Below is a small trained network, with its code and all its weights. Each question gives an input and a target symbol and asks what happens when units are switched off, that is, made to give their printed mean instead of their output.

import numpy as np


def w(rows, s, z=0):
    codes = np.array(rows[::2]) - 128.0
    scale = np.full(codes.shape[1], s)
    scale[-1] = z or s
    return codes * scale


def softmax(a):
    e = np.exp(a - a.max(-1, keepdims=True))
    return e / e.sum(-1, keepdims=True)


def log_softmax(a):
    a = a - a.max(-1, keepdims=True)
    return a - np.log(np.exp(a).sum(-1, keepdims=True))


def net(x, mask):
    ids = ['βγδεθξστφψ'.index(c) for c in x.split()]
    T = len(ids)
    res = E[ids] + P[:T]
    u = 0
    for l in range(3):
        r = res
        for j in range(2):
            rows = slice(2 * j, 2 * j + 2)
            q, k, v = (r @ M[l][rows].T for M in (Q, K, V))
            z = softmax(np.where(np.tri(T) > 0, q @ k.T / 2**0.5, -1e9)) @ v
            o = O[l][rows]
            res = res + np.where(mask[u + j], z, o[:, -1]) @ o[:, :-1]
        u += 2
    return log_softmax(res[-1] @ U[:, :-1].T + U[:, -1])


Q, K, V, O = {}, {}, {}, {}
E = w([
[162,133,106,236,150,103,137,195,22],'β',
[83,102,67,84,71,108,124,241,48],'γ',
[161,89,228,41,110,102,83,54,34],'δ',
[194,175,206,76,168,126,156,234,185],'ε',
[157,74,126,176,206,49,103,202,99],'θ',
[73,204,45,80,216,108,89,73,124],'ξ',
[216,45,46,126,128,172,123,132,106],'σ',
[251,194,42,88,54,117,98,157,114],'τ',
[144,153,117,47,94,217,188,128,56],'φ',
[180,88,164,122,102,21,20,150,148],'ψ',
],0.013)
P = w([
[80,110,75,190,42,2,245,44,149],'0',
[101,83,77,115,103,12,221,85,133],'1',
[132,102,82,77,118,27,190,101,117],'2',
[152,115,92,73,130,52,163,111,98],'3',
[167,126,111,73,147,74,139,128,94],'4',
[169,132,118,75,148,101,115,144,86],'5',
[168,137,126,84,159,120,92,160,78],'6',
[166,138,134,85,172,146,76,173,72],'7',
[165,145,140,89,180,168,57,185,71],'8',
[168,150,150,91,192,188,40,191,66],'9',
[176,158,148,93,198,202,34,215,62],'10',
[185,166,165,88,207,207,25,216,50],'11',
],0.0071)
Q[0] = w([
[88,98,123,163,90,91,193,85,190],'L0H1',
[60,140,131,188,114,177,148,79,197],'L0H1',
[60,111,200,189,72,226,235,93,255],'L0H2',
[133,140,74,131,144,136,174,161,144],'L0H2',
],0.0087)
K[0] = w([
[100,125,115,147,103,64,225,71,166],'L0H1',
[144,85,127,134,77,22,255,113,151],'L0H1',
[104,101,92,157,75,8,234,70,189],'L0H2',
[146,110,185,111,123,109,125,85,130],'L0H2',
],0.0092)
V[0] = w([
[204,22,173,186,41,66,121,196,91],'L0H1',
[192,63,169,115,115,98,252,203,103],'L0H1',
[119,64,120,91,104,96,114,32,11],'L0H2',
[113,141,1,181,117,139,162,169,100],'L0H2',
],0.006)
O[0] = w([
[96,127,134,160,48,31,140,52,205,55],'L0H1',
[48,140,98,173,150,104,232,42,215,97],'L0H1',
[33,161,162,195,136,233,51,163,254,255],'L0H2',
[194,160,234,65,147,91,170,76,154,115],'L0H2',
],0.0054,0.0041)
Q[1] = w([
[122,92,120,141,60,140,88,58,43],'L1H1',
[171,81,175,157,41,155,189,179,145],'L1H1',
[202,245,19,127,96,128,130,152,171],'L1H2',
[189,117,174,170,1,154,173,170,133],'L1H2',
],0.01)
K[1] = w([
[97,158,168,183,120,176,94,160,246],'L1H1',
[82,123,98,145,119,53,174,64,160],'L1H1',
[149,105,179,57,143,97,161,89,40],'L1H2',
[62,142,133,123,97,63,194,65,146],'L1H2',
],0.011)
V[1] = w([
[127,109,245,101,148,114,124,131,150],'L1H1',
[138,204,158,122,116,156,143,155,184],'L1H1',
[91,147,176,148,190,91,112,172,144],'L1H2',
[174,59,117,159,146,136,112,159,171],'L1H2',
],0.012)
O[1] = w([
[75,69,224,144,220,121,87,170,213,97],'L1H1',
[171,251,160,132,138,155,163,200,255,102],'L1H1',
[79,127,184,82,195,88,225,136,59,252],'L1H2',
[182,41,56,85,187,162,212,104,153,58],'L1H2',
],0.0077,0.0038)
Q[2] = w([
[102,130,53,148,179,82,90,186,156],'L2H1',
[96,188,76,31,214,129,100,60,123],'L2H1',
[192,38,230,125,49,122,136,141,126],'L2H2',
[162,105,106,254,67,136,168,238,142],'L2H2',
],0.0086)
K[2] = w([
[251,109,215,103,159,83,71,126,83],'L2H1',
[139,99,122,40,152,218,60,222,85],'L2H1',
[32,128,64,178,85,71,164,64,229],'L2H2',
[159,129,149,75,90,2,124,75,193],'L2H2',
],0.0076)
V[2] = w([
[168,144,178,29,151,149,115,14,147],'L2H1',
[216,85,219,155,96,58,98,153,87],'L2H1',
[128,137,109,250,152,77,93,210,109],'L2H2',
[143,30,150,176,30,167,200,253,72],'L2H2',
],0.0064)
O[2] = w([
[150,141,183,217,132,106,141,77,124,145],'L2H1',
[164,81,171,61,94,72,154,70,167,138],'L2H1',
[162,120,68,184,127,58,163,109,102,156],'L2H2',
[65,132,154,187,4,114,183,124,158,3],'L2H2',
],0.012,0.0053)
U = w([
[83,104,121,109,139,161,190,85,95,52],'β',
[101,186,168,132,96,198,158,110,139,202],'γ',
[60,120,88,76,72,103,100,167,114,88],'δ',
[181,168,105,106,82,136,97,93,160,101],'ε',
[126,125,122,249,141,85,163,135,91,223],'θ',
[132,70,124,92,160,147,153,122,144,2],'ξ',
[167,63,59,157,127,183,132,99,154,195],'σ',
[123,154,100,126,147,125,120,126,93,68],'τ',
[143,162,170,111,161,130,198,192,202,186],'φ',
[117,88,192,131,115,86,44,94,140,150],'ψ',
],0.013,0.0064)

Each question gives the input, a string of symbols that net reads in full, and the target symbol t.
The units are the heads (2 rows each of Q, K, V and O). Each row of codes is followed by its name. A weight is (code - 128) times the scale printed after its matrix; where a second scale follows, it is the last column's (O and U).
mask holds one flag per head, layer by layer. A switched-off head (its flag False) gives its mean, the last column of its rows in O, instead of its output. The means were averaged over made-up inputs and are rounded, as every weight is.
A unit's drop is (log p(t) with every unit on - log p(t) with that unit switched off) / (log p(t) with every unit on - log p(t) with every unit switched off).
The circuit of an input: a set's keep is (log p(t) with only the set's units on - log p(t) with every unit switched off) / (log p(t) with every unit on - log p(t) with every unit switched off). Starting from all 6 units, units are removed one at a time, each time the one whose removal leaves the highest keep (on an exact tie, the one counted first), for as long as the keep stays at least 0.8.
units of the circuit, in order: the units of the circuit, biggest drop first
most important unit: the unit with the biggest drop
which heads matter: for each layer, one digit per head in row order, 1 if its drop is at least 0.15 and else 0, layers parted by /
input ξ ξ τ σ γ ε δ β δ, target θ: most important unit : L0H2
input ε ξ ξ ψ ξ, target ξ: which heads matter : 00 / 01 / 00
input ξ δ φ ε σ γ δ ξ, target ψ: units of the circuit, in order : L2H1, L1H1
input ξ ε ξ δ ξ ψ δ γ ψ γ σ δ, target δ: units of the circuit, in order : L2H1, L0H2
input ε δ δ τ σ δ, target ε: which heads matter : 01 / 11 / 00
input ξ σ δ ξ, target σ: which heads matter : 10 / 01 / 00
input ξ ψ δ ξ φ, target γ: units of the circuit, in order : L2H2, L2H1
input ξ ε ξ γ ψ δ φ ξ, target δ: units of the circuit, in order : L0H1, L2H2, L2H1
input ξ θ φ ξ ξ φ δ θ, target φ: which heads matter : 01 / 11 / 01
input δ δ δ τ δ ε δ, target φ: which heads matter : 00 / 10 / 00
input θ ξ ε φ ξ δ ξ, target ψ: units of the circuit, in order : L1H1, L2H1
input β β ξ γ σ δ γ σ ξ ξ θ, target ξ: units of the circuit, in order : L1H2, L0H1
input ξ δ β ψ, target θ: which heads matter : 11 / 01 / 01
input γ ξ β β β δ ε ξ, target θ: most important unit : L0H1
input ξ ε τ γ γ ξ, target φ: which heads matter : 10 / 10 / 00
input ε ξ τ δ θ ε ξ τ δ, target β: units of the circuit, in order : L0H2, L1H2
input β δ ε σ ξ ξ ξ ξ δ θ, target ξ: units of the circuit, in order : L1H2, L0H2
input ξ ξ δ ξ τ ξ, target ε: units of the circuit, in order : L1H2, L1H1
input ξ ε ε ξ δ γ ξ ε, target τ: units of the circuit, in order : L0H2, L1H1
input δ δ γ θ ξ ψ τ ξ, target ξ: which heads matter : 10 / 01 / 00
input β ε σ ξ δ ξ γ ξ, target δ: units of the circuit, in order : L2H1, L2H2
input ξ ξ ξ ξ σ σ ξ σ ξ, target σ: units of the circuit, in order : L1H2
input ε γ ξ γ σ ε ξ θ ξ, target β: units of the circuit, in order : L0H1, L1H2, L2H2
input ε ψ ε τ δ σ γ ξ ξ δ σ θ, target σ: which heads matter : 01 / 01 / 00
input σ β φ τ γ ξ ξ φ β β ξ, target γ: which heads matter : 10 / 00 / 01
input δ δ ψ β ξ φ ξ ξ ξ ξ ξ β, target τ: which heads matter : 01 / 00 / 10
